Here is a tiny trained network, its code and every weight. The questions are about switching its units off for an input and a class, where a switched-off unit gives its printed mean instead of its output.

import numpy as np


def w(rows, s, z=0):
    codes = np.array(rows[::2]) - 128.0
    scale = np.full(codes.shape[1], s)
    scale[-1] = z or s
    return codes * scale


def f(y):
    return np.maximum(y, 0)


def log_softmax(a):
    a = a - a.max(-1, keepdims=True)
    return a - np.log(np.exp(a).sum(-1, keepdims=True))


def net(x, mask):
    res = np.array(x, float).reshape(1, 8) / 4 @ E
    y = f(res @ A[0][:, :-1].T + A[0][:, -1])
    res = res + np.where(mask, y, B[0][:, -1]) @ B[0][:, :-1]
    return log_softmax(res[-1] @ U[:, :-1].T + U[:, -1])


A, B = {}, {}
E = w([
[128,107,77,144,49,197,75,111],'x0',
[144,121,169,125,112,129,103,11],'x1',
[106,167,149,95,68,106,110,126],'x2',
[134,185,162,97,181,139,106,166],'x3',
[143,112,164,170,83,179,174,182],'x4',
[128,134,78,113,164,186,85,177],'x5',
[55,103,131,83,141,163,174,119],'x6',
[49,186,119,160,107,116,168,137],'x7',
],0.011)
A[0] = w([
[169,116,84,231,5,79,174,166,107],'n1',
[89,151,49,80,136,115,89,63,185],'n2',
[205,204,137,81,136,120,12,184,250],'n3',
[209,26,97,195,180,78,170,129,202],'n4',
[193,59,195,34,50,207,110,112,114],'n5',
[68,155,122,178,79,197,165,26,165],'n6',
],0.012,0.0026)
B[0] = w([
[189,75,230,100,69,77,64,253,230],'n1',
[42,108,78,60,154,96,78,128,228],'n2',
[120,246,83,228,167,121,65,130,251],'n3',
[231,152,167,78,216,184,145,85,252],'n4',
[156,45,34,230,100,90,195,111,247],'n5',
[48,139,204,121,60,180,149,74,236],'n6',
],0.013,0.011)
U = w([
[150,76,77,163,104,99,157,86,117],'0',
[68,99,71,63,165,128,116,134,134],'1',
[120,196,117,151,137,37,74,63,89],'2',
[123,163,70,168,159,244,111,230,124],'3',
[150,111,166,117,86,96,111,174,147],'4',
[84,184,179,97,176,64,254,172,255],'5',
[178,121,131,91,173,163,135,74,86],'6',
[81,112,150,121,58,168,116,52,66],'7',
],0.0092,0.0027)

Each question gives the input, the list of numbers given to net, and the class t.
The units are the neurons (one row each of A and B). Each row of codes is followed by its name. A weight is (code - 128) times the scale printed after its matrix; where a second scale follows, it is the last column's (A, B and U).
mask holds one flag per neuron, in row order. A switched-off neuron (its flag False) gives its mean, the last column of its row in B, instead of its output. The means were averaged over made-up inputs and are rounded, as every weight is.
A unit's drop is (log p(t) with every unit on - log p(t) with that unit switched off) / (log p(t) with every unit on - log p(t) with every unit switched off).
The circuit of an input: a set's keep is (log p(t) with only the set's units on - log p(t) with every unit switched off) / (log p(t) with every unit on - log p(t) with every unit switched off). Starting from all 6 units, units are removed one at a time, each time the one whose removal leaves the highest keep (on an exact tie, the one counted first), for as long as the keep stays at least 0.8.
circuit, biggest first: the units of the circuit, biggest drop first
top k neurons: the k neurons with the biggest drops, biggest first
drop of u: that unit's drop, to one decimal
input [5,-6,7,-3,-1,2,-3,3], class 4: circuit, biggest first : [n1]
input [2,-4,6,-2,4,3,7,2], class 7: top 3 neurons : [n6 n3 n4]
input [-6,5,-2,6,-1,5,0,-7], class 2: top 2 neurons : [n3 n1]
input [8,-6,6,-3,5,6,8,-1], class 0: top 2 neurons : [n5 n3]
input [2,-7,7,-8,-6,-8,3,-7], class 4: top 2 neurons : [n1 n3]
input [2,-8,-1,-3,-8,-4,3,6], class 1: top 2 neurons : [n2 n3]
input [-2,2,-3,1,-8,-5,4,5], class 1: top 2 neurons : [n2 n3]
input [0,-3,-8,0,3,4,5,1], class 6: circuit, biggest first : [n3 n4]
input [-4,-4,-2,5,4,-4,6,-7], class 6: top 2 neurons : [n4 n1]
input [5,-3,5,-2,-7,-1,-3,7], class 4: top 2 neurons : [n1 n3]
input [-7,4,-4,-8,-1,-6,2,6], class 7: top 2 neurons : [n6 n3]
input [7,3,-2,2,1,3,7,-5], class 0: drop of n5 : 1.5
input [-5,3,-6,-7,-8,-7,4,3], class 7: drop of n3 : 0.2
input [5,5,8,6,3,2,8,-3], class 0: drop of n5 : 1.8
